Each row is followed by its class.
6 -12 -21 2 -8 3 14 -4 -30 -20 -32 -13 -14 -25 58 -21 -26 -14 31 16 -10 6 -25 -10 -20 -5 -11 18 -5 34 3 -27 -28 5 => sena
5 -7 -33 -6 -17 48 35 -2 11 40 -11 4 26 -3 -7 3 7 20 13 26 -21 -4 38 -24 8 -10 -7 22 42 -5 -7 6 22 -20 => Guf
-23 21 8 -10 21 -26 4 17 -4 -3 12 -29 10 17 4 -29 -23 -2 -6 4 -32 -8 -11 -18 -40 8 -6 0 3 -36 7 19 17 -4 => dofi
-38 44 -70 39 17 4 48 8 33 -20 -29 5 -14 -29 20 36 -8 -31 -16 6 -17 21 -53 11 -21 29 15 29 -12 8 -27 -12 -28 17 => fumo
-19 17 -37 8 12 31 15 -1 35 -9 -6 2 -14 -27 41 22 6 -16 -1 -1 -10 -4 -29 9 0 36 -14 25 15 -3 -6 -9 -10 12 => vodom
9 4 -12 -17 -17 49 28 -14 16 36 1 7 26 11 -14 16 2 18 6 25 -18 -7 30 -19 11 2 -23 19 48 -4 -6 8 23 -17 => fidup
20 -2 13 -15 0 -20 -15 12 -46 -10 8 -1 -2 19 14 -37 -12 -11 18 45 -1 -20 1 -22 -16 -12 -16 -9 4 13 14 -32 -4 8 => fumo
24 -55 8 -28 -36 64 7 -29 14 23 3 0 29 -3 6 33 9 33 41 18 0 -21 53 -8 40 -7 -5 2 86 5 -5 -2 32 -28 => Guf
9 -21 2 -6 17 17 -35 -2 27 -8 28 11 -11 10 0 69 9 17 24 22 17 -15 10 34 24 3 -12 -19 30 12 -17 -31 11 4 => Vofi
8 -35 -3 -21 -5 39 -13 -16 15 -3 11 7 -1 0 13 38 -1 23 25 24 0 -18 19 5 34 -8 -27 -1 53 8 1 -17 23 -10 => vodom
7 -26 0 -5 18 11 -36 0 25 -18 16 12 -13 15 -4 58 6 14 12 29 10 -10 -1 43 19 -3 -28 -13 22 1 -1 -28 16 1 => vodom
14 -59 25 -4 27 -11 -60 -10 -4 -77 -8 6 -41 -20 51 88 -13 -3 33 3 35 -13 -37 58 19 4 -14 -37 21 62 2 -66 -24 20 => Vofi
14 14 0 7 39 -41 -41 27 -41 -31 0 -4 -46 12 63 -50 -3 -41 -3 23 -20 -13 -52 5 -50 21 -38 4 -46 6 17 -33 -45 32 => sena
-42 -23 13 8 18 -53 -23 6 11 -50 -4 -7 -5 3 13 36 -37 -6 8 2 6 11 -42 60 -22 -4 6 -23 -4 4 -11 -41 10 13 => rom
-37 3 -30 31 37 -31 -37 13 42 -47 5 9 -35 11 -20 107 -1 -5 0 25 29 -1 -42 78 -9 6 -14 -22 -15 17 -33 -59 -6 9 => Vofi
-20 8 12 -14 30 -11 -3 18 3 -4 19 -7 0 10 24 -36 -19 -2 7 10 -39 -4 -14 -11 -19 6 4 0 11 -31 4 18 -2 8 => sapit
-11 22 -35 3 -10 30 41 3 17 34 -11 -9 25 8 -15 -12 -7 9 -1 27 -14 -1 19 -22 -19 -8 -4 25 17 -11 -6 12 16 -27 => dofi
-10 -9 -39 -4 5 26 9 -7 14 -10 -6 0 -11 -24 37 44 -2 3 13 -12 -13 1 -20 14 3 25 -10 5 33 11 -13 -16 -17 7 => Vofi
-11 16 -17 11 4 -1 1 10 27 5 -4 10 2 22 -21 33 4 -2 -1 25 -5 2 -7 44 -10 6 -17 4 0 -19 -25 -22 -3 -11 => fidup
-49 23 -17 8 17 -20 37 9 14 -6 -10 -17 21 -12 0 -10 -28 0 1 -8 -35 31 -26 0 -28 -8 15 9 17 -32 -8 19 8 -10 => sapit
-46 36 -3 20 43 -40 -25 26 53 -23 27 0 -25 29 1 23 -14 -17 -30 9 -37 -4 -51 36 -23 26 2 -7 -11 -43 -26 -11 4 25 => fumo
11 -16 -20 -20 -6 62 9 -27 11 14 6 -2 6 -21 43 34 -10 15 28 -7 -13 -9 -2 -4 12 21 -1 25 54 15 7 -1 1 -12 => dofi
-35 52 -70 19 8 21 58 17 25 20 -10 -9 2 -17 40 -24 0 -16 -24 1 -33 9 -26 -29 -44 29 -4 49 -1 -22 -9 21 -19 -4 => dofi
37 -39 1 -28 -27 82 14 -37 19 55 27 3 28 2 -8 31 2 50 32 3 -23 -25 69 -19 45 1 -22 12 97 -12 1 26 47 -34 => Romi
-21 -37 -23 6 0 -21 2 -18 -11 -61 -34 -2 -21 -37 37 76 -21 -20 36 7 34 13 -45 53 -3 -2 13 -4 -3 51 -6 -64 -22 17 => rom
-31 -7 -44 19 10 29 -3 -9 76 -8 -12 26 -10 4 -40 114 4 9 -2 19 21 30 -7 71 22 -8 13 5 17 8 -32 -35 4 -9 => fidup
-3 0 26 -28 37 3 -35 12 32 14 60 -11 -6 42 29 -13 -3 18 -19 14 -56 -37 -1 -5 -21 36 -32 -5 26 -49 1 31 19 7 => dofi
-1 -30 -20 6 -6 5 10 -12 -2 -36 -38 -8 -10 -37 46 40 -1 -15 25 0 -2 -1 -23 22 5 2 2 0 13 34 -3 -39 -17 0 => Guf
-18 9 7 -10 24 3 -12 6 37 12 33 -6 -10 22 7 13 -8 10 -5 -3 -51 -21 -6 2 1 24 -4 3 38 -59 -7 12 28 0 => Romi
-20 -43 -25 10 8 20 -38 -14 48 -31 10 21 -13 -5 -4 105 8 20 20 14 32 10 -4 78 35 -14 -7 -16 41 23 -16 -49 15 -7 => vodom
-31 -2 -56 12 -14 10 54 -9 -5 -21 -53 -18 4 -51 20 54 -19 -1 30 -14 9 35 -27 2 -2 -8 29 16 23 26 -14 -21 -18 0 => Vofi
-12 -6 31 -29 -4 4 21 -2 -17 19 -3 -25 26 7 8 -35 -36 23 23 0 -41 1 14 -33 -5 -14 5 3 45 -30 -2 24 12 -7 => fidup
-29 48 -61 31 25 -12 18 24 30 -12 -5 0 -23 -5 30 18 7 -30 -29 5 -18 -1 -54 29 -46 40 -5 25 -35 -10 -16 -17 -25 6 => dofi
-39 -2 -19 -5 -12 -1 37 1 -17 -4 -27 -27 35 -9 9 -47 -47 11 23 8 -32 27 0 -28 -34 -22 11 6 26 -4 1 16 9 -16 => sena
-19 -12 25 -12 21 -44 -19 15 -15 -22 10 -17 5 9 20 -15 -14 2 6 8 -39 -15 -13 8 -20 -2 -1 -27 14 -22 -1 -17 22 2 => Guf
-56 -3 6 16 36 -60 -22 8 31 -58 -15 -5 -11 5 -5 67 -34 -7 -6 9 5 28 -56 66 -24 -4 17 -18 -15 -4 -16 -42 13 6 => fidup
-1 -10 15 3 21 -35 -36 17 -24 -39 -11 5 -25 13 21 -6 -22 -18 11 44 19 -19 -18 20 -19 -16 -34 -12 -31 33 4 -56 -16 5 => fidup
-6 2 -15 -1 5 17 1 -1 24 -5 4 13 -13 -4 42 30 8 -20 -1 2 -9 -14 -27 19 3 35 -4 19 10 -8 -3 -14 -10 18 => rom
-8 1 11 -18 14 25 -9 7 51 20 32 -9 2 22 8 24 7 11 -12 4 -44 -19 -4 -8 4 30 1 6 59 -56 1 19 30 5 => Guf
-50 12 -22 5 8 3 53 -13 37 8 -9 -15 36 -14 -21 38 -30 11 -1 -4 -14 36 -11 1 -13 0 27 12 36 -30 -12 18 35 -7 => rom
-43 -19 1 1 13 -9 -7 -18 45 -35 -2 -3 7 -2 -6 83 -24 11 10 7 -11 16 -24 44 12 0 31 -14 41 -4 -22 -19 28 4 => fumo
-33 33 -65 30 18 -4 33 9 20 -28 -34 -5 -10 -24 19 33 -11 -31 -3 1 -2 18 -53 30 -39 22 8 22 -28 17 -15 -26 -25 -2 => dofi
11 -6 12 10 39 -41 -53 30 -7 -29 7 11 -38 23 13 11 3 -16 -6 45 6 -21 -26 34 -24 -1 -30 -13 -35 8 3 -57 -9 15 => Guf
-54 30 -31 4 4 -2 48 5 41 16 -2 -12 36 1 -16 7 -22 4 -10 5 -37 23 -13 -1 -22 2 17 9 13 -38 -8 23 23 -3 => rom
37 -63 18 -36 -15 57 -24 -34 8 25 20 10 7 16 4 38 8 37 38 24 -4 -31 57 0 41 -6 -24 0 79 4 7 -6 37 -19 => Romi
-19 -9 -27 4 7 3 -2 -6 25 -15 -2 9 -4 -1 -20 50 0 1 15 24 7 9 -2 41 2 -10 2 -4 2 19 -16 -24 5 -5 => sapit
-19 -4 -28 21 2 18 -8 -10 51 -12 -2 16 -2 5 -25 78 -8 4 8 28 11 6 -6 52 14 -6 2 -4 25 21 -28 -39 13 -5 => fumo
-55 13 -22 5 17 -11 3 -1 45 -6 -1 -22 5 10 -23 25 -22 4 -9 7 -33 20 -16 22 -25 4 16 -2 23 -36 -13 2 27 -2 => sena
-3 -11 -25 1 -3 15 -5 -3 15 5 2 2 -3 14 -11 24 -6 13 5 32 -2 -1 10 20 -10 2 -18 8 20 -8 -9 -14 13 -14 => sena
-14 2 -30 17 10 -15 0 8 -7 -32 -27 1 -22 -17 38 17 -11 -21 17 3 -6 5 -45 32 -25 9 -3 7 -10 10 3 -40 -33 5 => Romi
5 -13 -32 -16 -29 35 30 -11 -26 26 -11 -10 32 -4 -3 -34 -13 16 34 29 -10 10 42 -38 -3 -30 -4 10 45 12 9 -1 19 -25 => sena
-45 20 -11 3 7 -18 27 12 15 2 -14 -22 10 1 3 -24 -31 1 -5 4 -41 3 -13 -17 -35 4 3 12 4 -35 1 17 17 -3 => Romi
-13 1 26 -17 26 -18 -26 12 25 -3 35 -19 1 30 17 -3 -6 6 -10 13 -30 -18 -10 6 -25 15 -5 -11 22 -40 4 8 25 2 => dofi
-17 -51 -35 -8 -21 44 27 -43 16 -30 -43 -1 7 -58 20 92 -20 16 40 -7 18 27 -9 35 26 -12 36 7 47 61 8 -24 -3 -8 => sapit
-23 1 -53 13 -23 7 23 2 20 2 -24 -6 3 2 -27 26 -12 7 11 27 3 22 5 27 -17 -15 2 13 1 -3 -20 -22 3 -18 => sena
-45 20 -25 9 17 -13 24 4 29 7 5 -15 19 -5 -8 13 -20 14 1 -1 -30 24 -12 10 -27 0 14 3 18 -45 -4 13 17 -13 => Romi
-25 -2 -42 15 -1 -10 26 0 -18 -40 -43 -11 -3 -43 44 24 -12 -16 23 1 5 18 -42 17 -11 -4 0 13 -3 22 5 -32 -16 3 => vodom
38 -43 20 -32 -3 19 -21 -3 -36 1 7 -3 3 14 16 -14 0 11 27 30 -8 -32 24 -21 6 -6 -22 -11 43 10 21 -19 8 -7 => Guf
-2 -22 9 4 20 -27 -27 -5 -23 -62 -27 4 -23 -17 44 39 -20 -26 22 10 22 0 -50 45 -12 11 -10 -9 -20 48 3 -58 -28 14 => fidup
-5 35 -9 17 33 -56 -39 41 -3 -22 22 -1 -26 36 4 -14 7 -32 -17 38 4 -22 -34 40 -56 13 -30 -12 -52 -10 -1 -47 -10 6 => dofi
-26 5 -51 21 -2 -10 32 -7 -4 -32 -39 -13 7 -38 26 37 -23 -11 24 -1 12 32 -41 37 -31 -6 17 9 -15 38 -8 -37 -24 -13 => dofi
-1 -22 -10 -10 -10 29 5 -19 6 -30 -21 10 -6 -24 37 61 -15 -1 19 -6 -2 -5 -24 26 17 18 -1 4 39 34 -1 -31 -10 -2 => fidup
-3 -17 -26 -14 -18 29 41 -22 -21 -10 -27 -9 10 -47 52 9 -9 -4 41 -10 -13 10 -9 -9 2 7 2 25 35 19 4 2 -21 -6 => sapit
12 24 16 -3 19 -29 -29 31 -19 -4 26 6 -20 37 19 -54 -3 -25 -4 47 -15 -36 -11 -11 -31 17 -38 1 -28 -10 -4 -22 -15 25 => fumo
8 4 -17 -21 -16 42 47 -10 -20 20 -8 -9 17 -30 51 -37 3 -5 31 -4 -36 -8 13 -43 2 14 -9 30 39 -5 4 31 -18 -5 => sapit
-6 -2 -26 -5 1 18 10 -2 10 -16 -9 7 -21 -26 69 7 3 -18 11 -4 -28 -12 -30 12 0 27 -15 24 10 4 -2 -12 -29 6 => sapit
-42 -8 3 11 28 -48 -24 6 20 -49 2 -8 -10 7 4 48 -24 -10 8 11 -9 16 -44 48 -11 -8 26 -25 14 -6 -17 -38 9 15 => fumo
-24 -24 24 -14 20 -31 3 -3 -15 -26 4 -19 16 6 18 -3 -31 0 18 11 -5 4 -15 -5 -17 -7 9 -15 36 -15 6 -4 20 4 => rom
-16 -30 -13 2 16 -10 -5 -15 -17 -60 -43 -3 -11 -44 40 65 -21 -10 34 -1 24 13 -39 35 2 -1 15 -16 16 51 2 -58 -16 5 => Vofi
-16 37 -52 10 3 31 45 5 28 24 -13 3 0 -17 29 -10 11 -18 -13 -9 -45 5 -24 -3 -14 36 -1 42 -3 -24 -9 25 -21 3 => sapit
-50 38 -7 26 46 -62 -14 36 23 -44 5 -6 -15 23 0 4 -24 -28 -30 15 -32 3 -61 30 -45 21 11 -17 -30 -25 -13 -13 -4 27 => fumo
-35 -34 12 -6 19 -7 -24 -22 41 -37 11 -3 2 -3 -1 89 -20 16 15 2 -4 13 -13 46 21 -2 28 -23 60 -5 -15 -20 31 6 => fumo
